Here is a tiny trained network, its code and every weight. The questions are about switching its units off for an input and a class, where a switched-off unit gives its printed mean instead of its output.

import numpy as np


def w(rows, s, z=0):
    codes = np.array(rows[::2]) - 128.0
    scale = np.full(codes.shape[1], s)
    scale[-1] = z or s
    return codes * scale


def norm(h):
    return h / np.sqrt((h * h).mean(-1, keepdims=True) + 1e-5)


def f(y):
    return y / 2 * (1 + np.tanh(0.7978845608 * (y + 0.044715 * y**3)))


def log_softmax(a):
    a = a - a.max(-1, keepdims=True)
    return a - np.log(np.exp(a).sum(-1, keepdims=True))


def net(x, mask):
    res = np.array(x, float).reshape(1, 6) / 4 @ E
    u = 0
    for l in range(4):
        y = f(norm(res) @ A[l][:, :-1].T + A[l][:, -1])
        res = res + np.where(mask[u : u + 3], y, B[l][:, -1]) @ B[l][:, :-1]
        u += 3
    return log_softmax(norm(res)[-1] @ U[:, :-1].T + U[:, -1])


A, B = {}, {}
E = w([
[144,170,93,146,157,159,244,16,125,43],'x0',
[160,156,41,1,144,38,184,112,196,120],'x1',
[136,78,67,113,127,184,52,65,138,77],'x2',
[121,92,133,86,158,192,144,73,70,216],'x3',
[197,87,203,101,128,64,169,115,193,120],'x4',
[185,206,105,194,78,95,148,172,165,162],'x5',
],0.0066)
A[0] = w([
[165,98,147,44,97,2,170,124,169,97,73],'L0N1',
[104,58,76,118,152,166,113,174,164,140,83],'L0N2',
[82,50,222,134,174,134,20,73,19,61,2],'L0N3',
],0.0051,0.0026)
B[0] = w([
[232,152,176,71,95,65,137,144,150,113,252],'L0N1',
[121,244,255,145,181,136,86,14,88,107,145],'L0N2',
[70,47,185,153,190,180,116,157,186,91,249],'L0N3',
],0.0068,0.0031)
A[1] = w([
[91,102,125,121,95,60,108,186,101,197,15],'L1N1',
[163,128,158,225,143,126,203,103,104,169,3],'L1N2',
[98,193,106,255,72,112,85,156,179,87,6],'L1N3',
],0.0075,0.0039)
B[1] = w([
[215,131,136,92,190,214,236,193,91,166,191],'L1N1',
[82,192,182,151,85,170,154,121,199,197,159],'L1N2',
[118,133,68,108,11,129,106,182,70,84,250],'L1N3',
],0.011,0.0024)
A[2] = w([
[3,107,89,141,183,48,197,150,173,70,23],'L2N1',
[75,215,236,223,32,174,229,52,114,193,2],'L2N2',
[109,160,68,33,120,119,234,26,215,54,4],'L2N3',
],0.0054,0.0035)
B[2] = w([
[117,167,92,5,239,132,159,183,153,58,121],'L2N1',
[40,193,122,157,137,84,109,63,204,107,207],'L2N2',
[153,129,36,204,194,62,136,92,63,56,251],'L2N3',
],0.011,0.0028)
A[3] = w([
[210,89,135,117,123,38,160,170,255,180,14],'L3N1',
[67,133,69,69,156,153,45,11,72,199,2],'L3N2',
[100,165,186,115,137,162,123,206,128,242,64],'L3N3',
],0.0056,0.0036)
B[3] = w([
[84,155,205,85,161,96,41,168,123,144,252],'L3N1',
[197,128,86,54,66,165,106,98,186,245,206],'L3N2',
[163,146,69,172,196,121,213,92,103,98,232],'L3N3',
],0.012,0.0022)
U = w([
[87,8,224,181,169,201,83,92,126,109,214],'0',
[122,156,87,151,18,143,89,204,79,89,177],'1',
[46,134,163,66,182,155,146,175,135,63,3],'2',
[157,102,79,55,132,192,103,69,123,195,77],'3',
[49,201,171,187,110,119,160,66,203,145,204],'4',
[157,157,152,146,197,157,224,210,77,183,117],'5',
[189,148,226,57,138,20,120,176,167,135,77],'6',
[171,142,43,122,175,56,183,55,107,39,108],'7',
],0.017,0.0034)

Each question gives the input, the list of numbers given to net, and the class t.
The units are the neurons (one row each of A and B). Each row of codes is followed by its name. A weight is (code - 128) times the scale printed after its matrix; where a second scale follows, it is the last column's (A, B and U).
mask holds one flag per neuron, layer by layer. A switched-off neuron (its flag False) gives its mean, the last column of its row in B, instead of its output. The means were averaged over made-up inputs and are rounded, as every weight is.
A unit's drop is (log p(t) with every unit on - log p(t) with that unit switched off) / (log p(t) with every unit on - log p(t) with every unit switched off).
The circuit of an input: a set's keep is (log p(t) with only the set's units on - log p(t) with every unit switched off) / (log p(t) with every unit on - log p(t) with every unit switched off). Starting from all 12 units, units are removed one at a time, each time the one whose removal leaves the highest keep (on an exact tie, the one counted first), for as long as the keep stays at least 0.8.
circuit, biggest first: the units of the circuit, biggest drop first
unit that matters most: the unit with the biggest drop
k most important neurons: the k neurons with the biggest drops, biggest first
top k neurons in layer l: the k neurons of layer l with the biggest drops, biggest first
drop when u is switched off: that unit's drop, to one decimal
input [-4,1,-5,-1,-1,3], class 5: circuit, biggest first => [L1N1]
input [4,-3,-8,-6,4,3], class 4: 2 most important neurons => [L1N2, L2N2]
input [-6,3,7,-6,-3,-8], class 0: circuit, biggest first => [L0N3, L1N3]
input [5,-4,5,-3,4,3], class 1: 2 most important neurons => [L1N3, L0N2]
input [-7,-6,-4,-2,8,2], class 5: circuit, biggest first => [L1N1, L3N3]
input [-7,0,-6,0,3,5], class 5: 2 most important neurons => [L1N1, L3N3]
input [8,-2,5,1,-4,4], class 4: top 2 neurons in layer 1 => [L1N2, L1N1]
input [4,3,1,4,-7,-4], class 3: 2 most important neurons => [L3N2, L0N1]
input [-4,-5,-1,4,-1,2], class 5: 2 most important neurons => [L3N3, L1N1]
input [2,-8,-1,1,-3,0], class 4: 2 most important neurons => [L2N2, L1N2]
input [-3,-4,0,7,2,5], class 4: 2 most important neurons => [L2N2, L1N2]
input [5,3,-5,-7,-3,6], class 1: 2 most important neurons => [L1N3, L3N3]
input [-3,-2,7,-1,-3,1], class 0: 3 most important neurons => [L0N3, L0N2, L2N3]
input [5,-8,-7,7,-8,-3], class 4: unit that matters most => L2N2
input [-5,7,-6,-8,-8,-5], class 5: drop when L1N3 is switched off => 0.0
input [-7,-3,-5,4,-8,7], class 5: drop when L3N3 is switched off => 0.1
input [7,-4,2,-1,2,-2], class 4: drop when L0N3 is switched off => -0.1
